Below are the code and all the weights of a small trained network. Each question names an input and a target symbol and asks about switching units off, where a switched-off unit gives its printed mean instead of its output.

import numpy as np


def w(rows, s, z=0):
    codes = np.array(rows[::2]) - 128.0
    scale = np.full(codes.shape[1], s)
    scale[-1] = z or s
    return codes * scale


def norm(h):
    return h / np.sqrt((h * h).mean(-1, keepdims=True) + 1e-5)


def softmax(a):
    e = np.exp(a - a.max(-1, keepdims=True))
    return e / e.sum(-1, keepdims=True)


def log_softmax(a):
    a = a - a.max(-1, keepdims=True)
    return a - np.log(np.exp(a).sum(-1, keepdims=True))


def net(x, mask):
    ids = ['Γαελστφ'.index(c) for c in x.split()]
    T = len(ids)
    res = E[ids] + P[:T]
    u = 0
    for l in range(3):
        r = norm(res)
        for j in range(2):
            rows = slice(3 * j, 3 * j + 3)
            q, k, v = (r @ M[l][rows].T for M in (Q, K, V))
            z = softmax(np.where(np.tri(T) > 0, q @ k.T / 3**0.5, -1e9)) @ v
            o = O[l][rows]
            res = res + np.where(mask[u + j], z, o[:, -1]) @ o[:, :-1]
        u += 2
    return log_softmax(norm(res)[-1] @ U[:, :-1].T + U[:, -1])


Q, K, V, O = {}, {}, {}, {}
E = w([
[199,191,2],'Γ',
[96,182,28],'α',
[99,186,31],'ε',
[102,185,29],'λ',
[207,203,198],'σ',
[78,200,102],'τ',
[195,162,144],'φ',
],0.0073)
P = w([
[120,97,149],'0',
[210,162,42],'1',
[116,147,122],'2',
[90,122,131],'3',
[250,107,112],'4',
[95,153,123],'5',
[106,113,135],'6',
[198,97,128],'7',
],0.022)
Q[0] = w([
[57,83,76],'0.h0',
[150,194,100],'0.h0',
[158,255,88],'0.h0',
[156,66,177],'0.h1',
[60,148,223],'0.h1',
[162,88,75],'0.h1',
],0.015)
K[0] = w([
[104,92,194],'0.h0',
[104,64,10],'0.h0',
[121,48,34],'0.h0',
[106,124,208],'0.h1',
[214,73,178],'0.h1',
[63,172,122],'0.h1',
],0.014)
V[0] = w([
[152,83,88],'0.h0',
[137,143,93],'0.h0',
[144,8,131],'0.h0',
[14,178,125],'0.h1',
[134,119,140],'0.h1',
[148,129,122],'0.h1',
],0.011)
O[0] = w([
[220,238,72,209],'0.h0',
[185,188,82,244],'0.h0',
[117,164,24,5],'0.h0',
[255,38,175,72],'0.h1',
[115,163,108,112],'0.h1',
[84,146,96,157],'0.h1',
],0.005,0.0026)
Q[1] = w([
[165,156,226],'1.h0',
[159,191,144],'1.h0',
[86,221,248],'1.h0',
[102,31,122],'1.h1',
[105,108,104],'1.h1',
[133,216,95],'1.h1',
],0.016)
K[1] = w([
[63,157,168],'1.h0',
[31,13,157],'1.h0',
[8,180,180],'1.h0',
[132,168,81],'1.h1',
[97,143,98],'1.h1',
[88,96,217],'1.h1',
],0.013)
V[1] = w([
[190,73,83],'1.h0',
[219,165,35],'1.h0',
[203,118,198],'1.h0',
[61,204,254],'1.h1',
[107,96,183],'1.h1',
[11,125,182],'1.h1',
],0.007)
O[1] = w([
[52,186,77,53],'1.h0',
[104,215,29,88],'1.h0',
[70,232,156,101],'1.h0',
[157,254,110,252],'1.h1',
[91,153,151,142],'1.h1',
[171,195,201,203],'1.h1',
],0.0083,0.0034)
Q[2] = w([
[136,126,58],'2.h0',
[158,51,100],'2.h0',
[76,26,188],'2.h0',
[254,42,121],'2.h1',
[135,156,98],'2.h1',
[98,195,24],'2.h1',
],0.0094)
K[2] = w([
[106,122,65],'2.h0',
[137,187,127],'2.h0',
[137,163,129],'2.h0',
[74,204,253],'2.h1',
[118,135,93],'2.h1',
[116,189,38],'2.h1',
],0.015)
V[2] = w([
[1,118,83],'2.h0',
[63,75,178],'2.h0',
[171,67,117],'2.h0',
[131,58,139],'2.h1',
[68,91,200],'2.h1',
[108,74,118],'2.h1',
],0.0086)
O[2] = w([
[105,207,191,2],'2.h0',
[7,148,144,48],'2.h0',
[121,69,159,106],'2.h0',
[130,145,80,54],'2.h1',
[176,170,97,52],'2.h1',
[88,160,50,48],'2.h1',
],0.011,0.0039)
U = w([
[188,182,18,30],'Γ',
[84,131,101,83],'α',
[81,130,96,131],'ε',
[81,138,98,81],'λ',
[185,168,198,220],'σ',
[31,77,191,250],'τ',
[153,7,131,178],'φ',
],0.011,0.0022)

Each question gives the input, a string of symbols that net reads in full, and the target symbol t.
The units are the heads (3 rows each of Q, K, V and O). Each row of codes is followed by its name. A weight is (code - 128) times the scale printed after its matrix; where a second scale follows, it is the last column's (O and U).
mask holds one flag per head, layer by layer. A switched-off head (its flag False) gives its mean, the last column of its rows in O, instead of its output. The means were averaged over made-up inputs and are rounded, as every weight is.
A unit's drop is (log p(t) with every unit on - log p(t) with that unit switched off) / (log p(t) with every unit on - log p(t) with every unit switched off).
The circuit of an input: a set's keep is (log p(t) with only the set's units on - log p(t) with every unit switched off) / (log p(t) with every unit on - log p(t) with every unit switched off). Starting from all 6 units, units are removed one at a time, each time the one whose removal leaves the highest keep (on an exact tie, the one counted first), for as long as the keep stays at least 0.8.
units of the circuit, in order: the units of the circuit, biggest drop first
heads that matter: for each layer, one digit per head in row order, 1 if its drop is at least 0.15 and else 0, layers parted by /
drop when u is switched off: that unit's drop, to one decimal
input τ ε φ σ σ τ, target τ: heads that matter : 01 / 00 / 01
input τ σ Γ λ τ φ, target τ: units of the circuit, in order : (0.h1; 2.h0; 0.h0)
input Γ σ σ σ ε φ, target Γ: units of the circuit, in order : (0.h0)
input τ σ λ, target τ: units of the circuit, in order : (0.h1; 1.h0; 0.h0; 2.h0)
input φ σ σ, target φ: units of the circuit, in order : (0.h1; 1.h0; 2.h0)
input τ Γ τ σ Γ σ, target τ: units of the circuit, in order : (0.h1; 2.h1; 1.h1)
input σ σ φ τ φ ε, target σ: units of the circuit, in order : (1.h1; 0.h0; 1.h0)
input λ τ σ φ, target φ: units of the circuit, in order : (0.h0; 1.h1)
input φ σ φ, target φ: heads that matter : 11 / 10 / 10
input φ λ σ ε σ Γ, target φ: heads that matter : 11 / 00 / 01
input τ Γ σ, target τ: units of the circuit, in order : (0.h1; 2.h0; 1.h1)
input σ σ σ σ λ λ, target σ: units of the circuit, in order : (1.h1; 0.h0; 2.h1)
input Γ τ ε σ σ σ τ, target τ: heads that matter : 01 / 00 / 00
input φ α Γ, target φ: heads that matter : 11 / 10 / 11
input τ σ σ ε φ ε, target τ: heads that matter : 11 / 00 / 00
input φ σ Γ τ σ τ, target φ: heads that matter : 10 / 11 / 10
input σ σ α, target σ: drop when 1.h1 is switched off : 0.8
input τ α ε τ φ ε, target τ: drop when 1.h0 is switched off : 0.0
input τ Γ φ, target τ: drop when 2.h1 is switched off : 0.1
